Here is a tiny trained network, its code and every weight. The questions are about switching its units off for an input and a target symbol, where a switched-off unit gives its printed mean instead of its output.

import numpy as np


def w(rows, s, z=0):
    codes = np.array(rows[::2]) - 128.0
    scale = np.full(codes.shape[1], s)
    scale[-1] = z or s
    return codes * scale


def f(y):
    return y / 2 * (1 + np.tanh(0.7978845608 * (y + 0.044715 * y**3)))


def softmax(a):
    e = np.exp(a - a.max(-1, keepdims=True))
    return e / e.sum(-1, keepdims=True)


def log_softmax(a):
    a = a - a.max(-1, keepdims=True)
    return a - np.log(np.exp(a).sum(-1, keepdims=True))


def net(x, mask):
    ids = ['αγδεζθλπτφψω'.index(c) for c in x.split()]
    T = len(ids)
    res = E[ids] + P[:T]
    u = 0
    for l in range(2):
        r = res
        for j in range(2):
            rows = slice(3 * j, 3 * j + 3)
            q, k, v = (r @ M[l][rows].T for M in (Q, K, V))
            z = softmax(np.where(np.tri(T) > 0, q @ k.T / 3**0.5, -1e9)) @ v
            o = O[l][rows]
            res = res + np.where(mask[u + j], z, o[:, -1]) @ o[:, :-1]
        u += 2
        y = f(res @ A[l][:, :-1].T + A[l][:, -1])
        res = res + np.where(mask[u : u + 12], y, B[l][:, -1]) @ B[l][:, :-1]
        u += 12
    return log_softmax(res[-1] @ U[:, :-1].T + U[:, -1])


Q, K, V, O, A, B = {}, {}, {}, {}, {}, {}
E = w([
[140,75,91],'α',
[110,6,92],'γ',
[178,86,66],'δ',
[201,97,253],'ε',
[89,47,111],'ζ',
[148,45,70],'θ',
[36,71,50],'λ',
[173,131,177],'π',
[153,177,115],'τ',
[119,159,146],'φ',
[233,181,198],'ψ',
[84,126,178],'ω',
],0.0059)
P = w([
[176,136,67],'0',
[208,29,106],'1',
[204,33,117],'2',
[195,63,117],'3',
[192,89,118],'4',
[177,120,119],'5',
[163,147,119],'6',
[152,168,121],'7',
[132,194,127],'8',
[131,216,121],'9',
[119,251,119],'10',
],0.002)
Q[0] = w([
[154,206,148],'L0H1',
[233,36,102],'L0H1',
[237,118,250],'L0H1',
[133,133,187],'L0H2',
[175,101,95],'L0H2',
[40,150,59],'L0H2',
],0.015)
K[0] = w([
[188,98,130],'L0H1',
[122,237,125],'L0H1',
[155,173,249],'L0H1',
[89,149,148],'L0H2',
[163,136,110],'L0H2',
[180,45,136],'L0H2',
],0.02)
V[0] = w([
[139,70,145],'L0H1',
[245,2,43],'L0H1',
[118,117,145],'L0H1',
[114,129,120],'L0H2',
[117,129,114],'L0H2',
[108,110,130],'L0H2',
],0.0053)
O[0] = w([
[99,173,139,175],'L0H1',
[36,253,76,255],'L0H1',
[131,126,141,133],'L0H1',
[140,140,137,122],'L0H2',
[141,121,136,123],'L0H2',
[121,156,132,134],'L0H2',
],0.0068,0.0016)
A[0] = w([
[83,247,188,194],'L0N1',
[94,136,112,27],'L0N2',
[200,177,245,2],'L0N3',
[170,175,67,147],'L0N4',
[128,133,140,43],'L0N5',
[152,90,153,105],'L0N6',
[86,88,135,87],'L0N7',
[64,137,63,81],'L0N8',
[123,139,76,115],'L0N9',
[142,144,170,11],'L0N10',
[184,204,71,143],'L0N11',
[64,137,65,79],'L0N12',
],0.014,0.0029)
B[0] = w([
[173,86,191,251],'L0N1',
[62,170,86,92],'L0N2',
[125,250,25,203],'L0N3',
[139,52,66,164],'L0N4',
[109,170,120,81],'L0N5',
[163,178,155,115],'L0N6',
[140,127,79,121],'L0N7',
[38,131,38,198],'L0N8',
[94,93,82,150],'L0N9',
[97,213,101,83],'L0N10',
[172,55,52,170],'L0N11',
[39,132,41,194],'L0N12',
],0.022,0.0021)
Q[1] = w([
[128,253,152],'L1H1',
[202,77,121],'L1H1',
[133,197,63],'L1H1',
[130,119,139],'L1H2',
[101,140,124],'L1H2',
[103,132,134],'L1H2',
],0.025)
K[1] = w([
[147,250,42],'L1H1',
[218,103,180],'L1H1',
[111,138,46],'L1H1',
[107,127,135],'L1H2',
[148,121,101],'L1H2',
[132,120,103],'L1H2',
],0.021)
V[1] = w([
[82,86,207],'L1H1',
[68,167,177],'L1H1',
[255,73,16],'L1H1',
[187,136,48],'L1H2',
[128,114,166],'L1H2',
[165,68,123],'L1H2',
],0.0078)
O[1] = w([
[115,85,180,104],'L1H1',
[63,130,159,59],'L1H1',
[255,143,54,255],'L1H1',
[180,167,104,206],'L1H2',
[105,110,161,96],'L1H2',
[178,105,135,163],'L1H2',
],0.0099,0.0049)
A[1] = w([
[138,145,201,28],'L1N1',
[140,203,133,122],'L1N2',
[139,148,206,31],'L1N3',
[120,52,161,143],'L1N4',
[173,70,169,254],'L1N5',
[132,131,159,254],'L1N6',
[190,161,246,217],'L1N7',
[128,218,180,112],'L1N8',
[200,134,164,81],'L1N9',
[132,131,153,170],'L1N10',
[103,68,204,52],'L1N11',
[55,121,153,38],'L1N12',
],0.011,0.0036)
B[1] = w([
[84,176,86,149],'L1N1',
[163,96,89,189],'L1N2',
[80,183,85,153],'L1N3',
[209,129,91,195],'L1N4',
[87,171,236,254],'L1N5',
[209,101,184,157],'L1N6',
[197,23,123,243],'L1N7',
[58,58,125,175],'L1N8',
[82,223,119,248],'L1N9',
[190,117,155,138],'L1N10',
[2,75,113,190],'L1N11',
[181,147,116,159],'L1N12',
],0.022,0.0094)
U = w([
[142,125,113,75],'α',
[3,142,55,155],'γ',
[191,160,94,57],'δ',
[131,131,125,173],'ε',
[131,127,119,141],'ζ',
[211,63,78,78],'θ',
[131,135,127,252],'λ',
[129,133,131,119],'π',
[72,189,163,101],'τ',
[234,126,191,119],'φ',
[129,149,155,145],'ψ',
[54,76,176,119],'ω',
],0.005,0.0047)

Each question gives the input, a string of symbols that net reads in full, and the target symbol t.
The units are the heads (3 rows each of Q, K, V and O) and the neurons (one row each of A and B). Each row of codes is followed by its name. A weight is (code - 128) times the scale printed after its matrix; where a second scale follows, it is the last column's (O, A, B and U).
mask holds one flag per unit, layer by layer, with each layer's heads first. A switched-off unit (its flag False) gives its mean, the last column of its rows in O or B, instead of its output. The means were averaged over made-up inputs and are rounded, as every weight is.
A unit's drop is (log p(t) with every unit on - log p(t) with that unit switched off) / (log p(t) with every unit on - log p(t) with every unit switched off).
The circuit of an input: a set's keep is (log p(t) with only the set's units on - log p(t) with every unit switched off) / (log p(t) with every unit on - log p(t) with every unit switched off). Starting from the 12 units with the biggest drops (on a tie, the unit counted first), units are removed one at a time, each time the one whose removal leaves the highest keep (on an exact tie, the one counted first), for as long as the keep stays at least 0.8.
units of the circuit, in order: the units of the circuit, biggest drop first
top k neurons: the k neurons with the biggest drops, biggest first
which heads matter: for each layer, one digit per head in row order, 1 if its drop is at least 0.15 and else 0, layers parted by /
drop of u: that unit's drop, to one decimal
input θ φ τ, target φ: top 4 neurons -> L0N3, L0N1, L1N11, L1N4
input λ ω ω ψ ζ ω ω ψ π ζ, target ω: units of the circuit, in order -> L0N3, L1H1, L0N11
input τ φ ε ψ ω λ θ φ δ, target φ: top 3 neurons -> L0N3, L1N11, L1N4
input ω π ω γ λ φ δ ψ φ ω, target ω: units of the circuit, in order -> L1N11, L0N3, L1H1, L0N1
input ω π ε γ τ, target τ: top 2 neurons -> L0N11, L0N4
input θ γ ζ, target θ: units of the circuit, in order -> L1N9
input φ γ δ ψ λ φ δ, target φ: units of the circuit, in order -> L0N3, L1N11
input δ γ ε ε ω τ, target ω: top 3 neurons -> L0N1, L1N11, L0N3
input ω θ γ, target ω: which heads matter -> 00 / 11
input δ θ γ φ λ λ ω, target ω: which heads matter -> 00 / 10
input ε τ τ δ, target τ: top 4 neurons -> L0N3, L1N7, L1N5, L1N9
input θ λ δ, target δ: which heads matter -> 10 / 11
input δ π γ, target δ: top 2 neurons -> L0N1, L0N11
input λ α τ λ ω ε δ, target ω: top 3 neurons -> L0N1, L0N3, L1N11
input ω γ φ, target ω: which heads matter -> 00 / 11
input τ λ λ θ, target τ: which heads matter -> 00 / 10
input τ π ζ, target τ: top 2 neurons -> L0N1, L0N3
input φ ω λ ζ τ τ τ α, target τ: top 3 neurons -> L0N1, L1N7, L0N11
input ω λ α, target ω: top 3 neurons -> L1N11, L0N3, L0N11
input ψ λ ω δ λ θ γ ω φ, target ω: top 3 neurons -> L0N3, L1N11, L0N1
input φ π γ, target φ: which heads matter -> 10 / 00
input λ ψ ε τ τ ζ α, target τ: top 2 neurons -> L0N3, L1N7
input λ ω τ ψ ε δ δ π λ ε, target θ: top 3 neurons -> L0N3, L1N7, L1N2
input ω τ ω ζ, target ω: drop of L1N11 -> 1.3
input τ π π λ τ ε γ τ δ, target τ: drop of L0N3 -> 0.5
input δ λ ψ, target δ: drop of L1N9 -> 0.3
